[[-346   44 -562 -641  747]
 [ -22  416  136  -55   66]
 [-344   91 -498 -677  867]
 [ 683  532  547  740 -333]
 [ 886  255  644  628   11]
 [-136  -12   55 -124  688]
 [ -99  396   46 -119  196]
 [ 699  245  538  812  -93]
 [ 614   67  682  800  264]]
Counting starts at 0.
Which number is the entry directly below 396?
A: 245
The entry in row 0 and column 1: 44
The entry in the bottom-left corner: 614
Which number is the entry directly below -344?
A: 683
The entry directly below the smallest entry -> 740
Which number is the entry in the bottom-right corner?
A: 264
The minimum -> -677
The entry just right of 136: -55
Which number is the entry directly above -124?
A: 628
The entry at the centre is 644
Which number is the entry directly above -12?
A: 255
Which number is the entry in the top-right corner?
A: 747
Which number is the entry in row 0 and column 2?
A: -562
The top-left entry: -346
The entry just right of 628: 11
The entry just left of -93 is 812
Which number is the entry directly above -99?
A: -136
The entry just left of -55 is 136
Which number is the entry in row 2 and column 0?
A: -344
Which number is the entry at row 2, column 1?
A: 91
Which number is the entry directly below -498?
A: 547

Questions about the row below.
1) Find the second entry.
2) Find the last entry.
3) Find the first entry from the left.
[ 19  -9  74 -23]
1) -9
2) -23
3) 19

W =
[[ -1  21   4  11  10  71   1   3   5   4   5  -1  -7  10   3]
 [  7   0   4   3   9  15   2   2   4  -1   3   1  -2   3  -4]
 [  8   2   0  -2  -3  -4  -1  -1   9   0   6   0   3   0   4]
 [ -5  -1   4  17  11  10  -5   2  14   2  16  -1  -7   6   1]
 [  4   0   3   5  12  12   3   2  -7   3   0   2  -3   9   1]
 [  3  11  -1  21   7  37   0   1   4   3   1   3   0   4   0]
 [  9   9   2  -1  -1   5   7   0   1  -5  11   3   5  -3  -1]
 [  7  -1   9   5  17   4  -1   2   5  -5  15  -1  -1   1  -2]
 [ 12  -9   7   7  20  -2  -6   3  18  -5  25  -4  -7   0   2]
 [  0  -5   4   8  12  65   0   3  -1   3   4   1  -8   4  -4]
 [ -2  -4  -2  26   1  -6  -1   3  22  12  29   0  -7   7   3]
 [ 16  13  -2   2   6  31   8   1  -3  13  -5   6   0  11  -2]
 [  9 -11  13   5  11   1  -9   1  19 -17  25  -7  -7  -6   4]
 [ -3  -5   3   2   3   4  -2   1   8   1   4  -1  -2   5   1]]
Rows and columns are numbered from 0.
Which number is the entry just left of the largest entry? 10
Which number is the entry in row 2 and column 0? 8
The entry in row 1 and column 0 -> 7
The entry at row 0, column 1: 21
The entry in the top-right corner: 3
Which number is the entry in the bottom-left corner? -3
The entry just left of the smallest entry is 19
Which number is the top entry of the column that holds the smallest entry? 4
Which number is the bottom-right entry? 1
The entry in the top-left corner: -1
The entry just right of the largest entry is 1
The smallest entry: -17
Which number is the entry directly above the smallest entry? 13
Which number is the entry in row 1 and column 1? 0
Which number is the entry at row 0, column 2? 4
Which number is the entry at row 2, column 2? 0
The entry directly below the largest entry: 15
Which number is the entry directly below the smallest entry? 1
Which number is the bottom entry of the column that holds the largest entry? 4
The top entry of the column that holds the largest entry is 71
